Here is a tiny trained network, its code and every weight. The questions are about switching its units off for an input and a class, where a switched-off unit gives its printed mean instead of its output.

import numpy as np


def w(rows, s, z=0):
    codes = np.array(rows[::2]) - 128.0
    scale = np.full(codes.shape[1], s)
    scale[-1] = z or s
    return codes * scale


def norm(h):
    return h / np.sqrt((h * h).mean(-1, keepdims=True) + 1e-5)


def f(y):
    return y / 2 * (1 + np.tanh(0.7978845608 * (y + 0.044715 * y**3)))


def log_softmax(a):
    a = a - a.max(-1, keepdims=True)
    return a - np.log(np.exp(a).sum(-1, keepdims=True))


def net(x, mask):
    res = np.array(x, float).reshape(1, 3) / 4 @ E
    u = 0
    for l in range(3):
        y = f(norm(res) @ A[l][:, :-1].T + A[l][:, -1])
        res = res + np.where(mask[u : u + 8], y, B[l][:, -1]) @ B[l][:, :-1]
        u += 8
    return log_softmax(norm(res)[-1] @ U[:, :-1].T + U[:, -1])


A, B = {}, {}
E = w([
[216,98,198,226,178,171],'x0',
[251,165,175,77,234,118],'x1',
[182,146,121,227,15,120],'x2',
],0.0014)
A[0] = w([
[106,154,64,210,79,191,132],'L0N0',
[203,199,221,100,180,101,155],'L0N1',
[190,162,106,116,25,51,103],'L0N2',
[47,59,149,213,203,216,115],'L0N3',
[214,253,118,140,118,40,17],'L0N4',
[62,57,191,161,200,249,89],'L0N5',
[91,29,137,233,155,234,5],'L0N6',
[201,157,174,248,67,211,22],'L0N7',
],0.0034,0.0022)
B[0] = w([
[105,127,171,79,99,37,199],'L0N0',
[102,151,185,101,196,162,253],'L0N1',
[86,211,178,218,151,137,199],'L0N2',
[104,173,48,185,105,143,197],'L0N3',
[103,233,89,125,202,171,146],'L0N4',
[102,179,99,190,88,130,182],'L0N5',
[99,218,93,141,153,128,145],'L0N6',
[110,84,39,2,119,125,225],'L0N7',
],0.004,0.0014)
A[1] = w([
[238,89,138,55,123,140,144],'L1N0',
[204,254,185,163,145,133,225],'L1N1',
[52,196,83,163,122,96,54],'L1N2',
[101,183,233,198,69,46,65],'L1N3',
[244,132,162,55,212,184,248],'L1N4',
[196,85,185,224,151,89,255],'L1N5',
[119,73,65,112,40,110,195],'L1N6',
[64,230,28,127,144,132,155],'L1N7',
],0.0037,0.00097)
B[1] = w([
[184,205,56,241,99,74,148],'L1N0',
[75,125,45,177,60,171,197],'L1N1',
[213,180,150,160,189,117,176],'L1N2',
[124,139,177,56,242,106,153],'L1N3',
[120,79,101,131,53,70,251],'L1N4',
[152,49,27,120,111,101,123],'L1N5',
[177,14,101,97,206,226,210],'L1N6',
[141,222,142,253,174,193,210],'L1N7',
],0.0028)
A[2] = w([
[129,112,165,76,46,80,95],'L2N0',
[109,87,78,95,61,243,5],'L2N1',
[113,2,75,103,167,154,111],'L2N2',
[168,67,149,138,189,146,127],'L2N3',
[69,152,205,31,112,16,18],'L2N4',
[132,84,52,145,127,222,74],'L2N5',
[173,149,91,45,90,73,65],'L2N6',
[17,127,231,156,115,119,60],'L2N7',
],0.0054,0.0024)
B[2] = w([
[214,142,85,162,99,39,154],'L2N0',
[127,55,254,54,192,177,156],'L2N1',
[87,155,229,85,191,196,255],'L2N2',
[90,92,146,78,80,122,150],'L2N3',
[215,77,59,177,45,67,202],'L2N4',
[153,98,178,41,95,41,190],'L2N5',
[160,86,107,205,46,80,156],'L2N6',
[189,130,45,161,69,88,144],'L2N7',
],0.0048,0.0033)
U = w([
[46,23,234,3,217,219,254],'0',
[227,23,13,165,20,17,43],'1',
[36,229,44,194,220,218,139],'2',
],0.0072,0.0012)

Each question gives the input, the list of numbers given to net, and the class t.
The units are the neurons (one row each of A and B). Each row of codes is followed by its name. A weight is (code - 128) times the scale printed after its matrix; where a second scale follows, it is the last column's (A, B and U).
mask holds one flag per neuron, layer by layer. A switched-off neuron (its flag False) gives its mean, the last column of its row in B, instead of its output. The means were averaged over made-up inputs and are rounded, as every weight is.
A unit's drop is (log p(t) with every unit on - log p(t) with that unit switched off) / (log p(t) with every unit on - log p(t) with every unit switched off).
The circuit of an input: a set's keep is (log p(t) with only the set's units on - log p(t) with every unit switched off) / (log p(t) with every unit on - log p(t) with every unit switched off). Starting from the 12 units with the biggest drops (on a tie, the unit counted first), units are removed one at a time, each time the one whose removal leaves the highest keep (on an exact tie, the one counted first), for as long as the keep stays at least 0.8.
circuit, biggest first: the units of the circuit, biggest drop first
most important unit: the unit with the biggest drop
k most important neurons: the k neurons with the biggest drops, biggest first
k most important neurons of layer l: the k neurons of layer l with the biggest drops, biggest first
drop of u: that unit's drop, to one decimal
input [-1,7,4], class 2: most important neuron	[L0N4]
input [1,0,-3], class 2: 3 most important neurons	[L0N3, L0N5, L1N6]
input [8,-8,0], class 2: 4 most important neurons	[L0N6, L0N3, L0N5, L1N7]
input [-8,-7,0], class 0: 2 most important neurons of layer 2	[L2N1, L2N2]
input [-6,1,-8], class 1: circuit, biggest first	[L2N4, L1N6]
input [0,7,4], class 2: 3 most important neurons	[L1N6, L0N4, L0N1]
input [1,-4,6], class 0: 2 most important neurons of layer 0	[L0N7, L0N1]
input [-3,-5,0], class 0: 3 most important neurons	[L1N6, L0N1, L2N2]
input [3,0,-4], class 2: 2 most important neurons	[L0N5, L0N3]
input [8,-6,1], class 0: 4 most important neurons	[L0N7, L1N6, L0N2, L0N4]
input [-7,1,-5], class 1: 4 most important neurons	[L0N3, L1N1, L2N4, L0N7]
input [-2,3,8], class 2: 2 most important neurons of layer 0	[L0N4, L0N2]
input [6,-7,3], class 0: 2 most important neurons	[L0N7, L1N6]
input [-1,2,2], class 2: circuit, biggest first	[L0N4]
input [4,-8,4], class 0: 2 most important neurons	[L1N6, L0N7]
input [5,-6,1], class 0: 4 most important neurons	[L0N7, L1N6, L0N2, L0N4]
input [1,-6,-7], class 2: 2 most important neurons of layer 1	[L1N7, L1N2]
input [-8,3,-2], class 1: drop of L0N3	0.1
input [8,-7,4], class 0: drop of L0N7	1.7
input [-5,6,7], class 2: drop of L0N6	0.0
input [-8,2,-3], class 1: most important unit	L0N3
